Below is a small trained network, with its code and all its weights. Each question gives an input and a class and asks what happens when units are switched off, that is, made to give their printed mean instead of their output.

import numpy as np


def w(rows, s, z=0):
    codes = np.array(rows[::2]) - 128.0
    scale = np.full(codes.shape[1], s)
    scale[-1] = z or s
    return codes * scale


def f(y):
    return np.maximum(y, 0)


def log_softmax(a):
    a = a - a.max(-1, keepdims=True)
    return a - np.log(np.exp(a).sum(-1, keepdims=True))


def net(x, mask):
    res = np.array(x, float).reshape(1, 7) / 4 @ E
    y = f(res @ A[0][:, :-1].T + A[0][:, -1])
    res = res + np.where(mask, y, B[0][:, -1]) @ B[0][:, :-1]
    return log_softmax(res[-1] @ U[:, :-1].T + U[:, -1])


A, B = {}, {}
E = w([
[168,132,155,2,149,167,89],'x0',
[167,135,62,131,198,99,101],'x1',
[170,113,152,121,137,128,195],'x2',
[216,170,144,176,145,121,94],'x3',
[97,75,157,120,133,130,105],'x4',
[163,111,214,98,102,75,148],'x5',
[175,172,114,83,30,94,73],'x6',
],0.0081)
A[0] = w([
[145,93,31,174,81,197,144,231],'n1',
[135,109,144,143,177,123,148,108],'n2',
[94,30,138,128,173,52,184,176],'n3',
[254,137,173,150,104,91,100,246],'n4',
[87,130,139,128,144,107,210,145],'n5',
[94,49,154,56,97,76,120,40],'n6',
[152,76,194,79,185,122,214,229],'n7',
[246,109,167,233,228,102,97,102],'n8',
[130,95,111,114,45,99,149,157],'n9',
[161,80,126,123,230,133,112,52],'n10',
[111,93,232,57,177,254,174,253],'n11',
[136,156,43,186,102,140,46,244],'n12',
[238,236,38,62,97,78,95,228],'n13',
[168,68,110,159,153,119,140,37],'n14',
],0.0082,0.0019)
B[0] = w([
[86,144,55,160,160,133,40,183],'n1',
[175,223,113,133,67,84,174,161],'n2',
[227,94,34,205,171,99,140,207],'n3',
[201,65,202,33,148,89,89,220],'n4',
[115,116,20,180,149,200,188,181],'n5',
[169,131,66,181,166,135,148,180],'n6',
[162,141,41,224,97,135,143,213],'n7',
[65,170,254,150,86,53,92,218],'n8',
[82,70,125,103,153,150,138,171],'n9',
[108,212,86,120,75,154,158,175],'n10',
[175,99,105,157,152,175,204,239],'n11',
[126,65,146,72,173,212,121,207],'n12',
[99,50,169,101,156,131,91,254],'n13',
[115,141,94,178,120,107,148,150],'n14',
],0.0067,0.0086)
U = w([
[55,97,113,185,149,184,132,254],'0',
[174,82,198,92,66,58,119,7],'1',
[86,81,122,115,147,119,2,217],'2',
[124,168,188,200,140,59,132,2],'3',
[127,86,113,164,120,90,237,201],'4',
],0.0079,0.0019)

Each question gives the input, the list of numbers given to net, and the class t.
The units are the neurons (one row each of A and B). Each row of codes is followed by its name. A weight is (code - 128) times the scale printed after its matrix; where a second scale follows, it is the last column's (A, B and U).
mask holds one flag per neuron, in row order. A switched-off neuron (its flag False) gives its mean, the last column of its row in B, instead of its output. The means were averaged over made-up inputs and are rounded, as every weight is.
A unit's drop is (log p(t) with every unit on - log p(t) with that unit switched off) / (log p(t) with every unit on - log p(t) with every unit switched off).
The circuit of an input: a set's keep is (log p(t) with only the set's units on - log p(t) with every unit switched off) / (log p(t) with every unit on - log p(t) with every unit switched off). Starting from the 12 units with the biggest drops (on a tie, the unit counted first), units are removed one at a time, each time the one whose removal leaves the highest keep (on an exact tie, the one counted first), for as long as the keep stays at least 0.8.
circuit, biggest first: the units of the circuit, biggest drop first
unit that matters most: the unit with the biggest drop
top k neurons: the k neurons with the biggest drops, biggest first
drop of u: that unit's drop, to one decimal
input [-3,-5,0,8,-2,3,-6], class 3: unit that matters most	n8
input [-7,-3,-5,8,-6,1,3], class 1: top 2 neurons	(n4 n8)
input [8,1,5,-2,1,-1,-2], class 4: circuit, biggest first	(n11 n7)
input [-1,2,-1,-5,-6,0,2], class 2: circuit, biggest first	(n11 n7 n2)
input [-4,3,2,-1,-2,-5,0], class 2: circuit, biggest first	(n11 n1)
input [5,-6,0,-8,-6,5,5], class 4: circuit, biggest first	(n6 n11)
input [6,-5,8,-7,6,-4,6], class 4: circuit, biggest first	(n11 n6)
input [-4,0,5,8,-2,-4,4], class 1: top 3 neurons	(n4 n8 n5)
input [-1,6,3,0,-4,-1,2], class 2: top 2 neurons	(n13 n11)
input [-6,3,4,-3,-3,-1,5], class 2: top 2 neurons	(n11 n1)
input [-6,3,4,4,-3,0,-3], class 3: drop of n11	0.1
input [7,7,7,-7,6,3,0], class 4: drop of n12	0.0
input [7,7,-4,-7,1,-1,-4], class 4: drop of n13	0.1
input [4,-2,6,-5,4,7,6], class 4: unit that matters most	n6
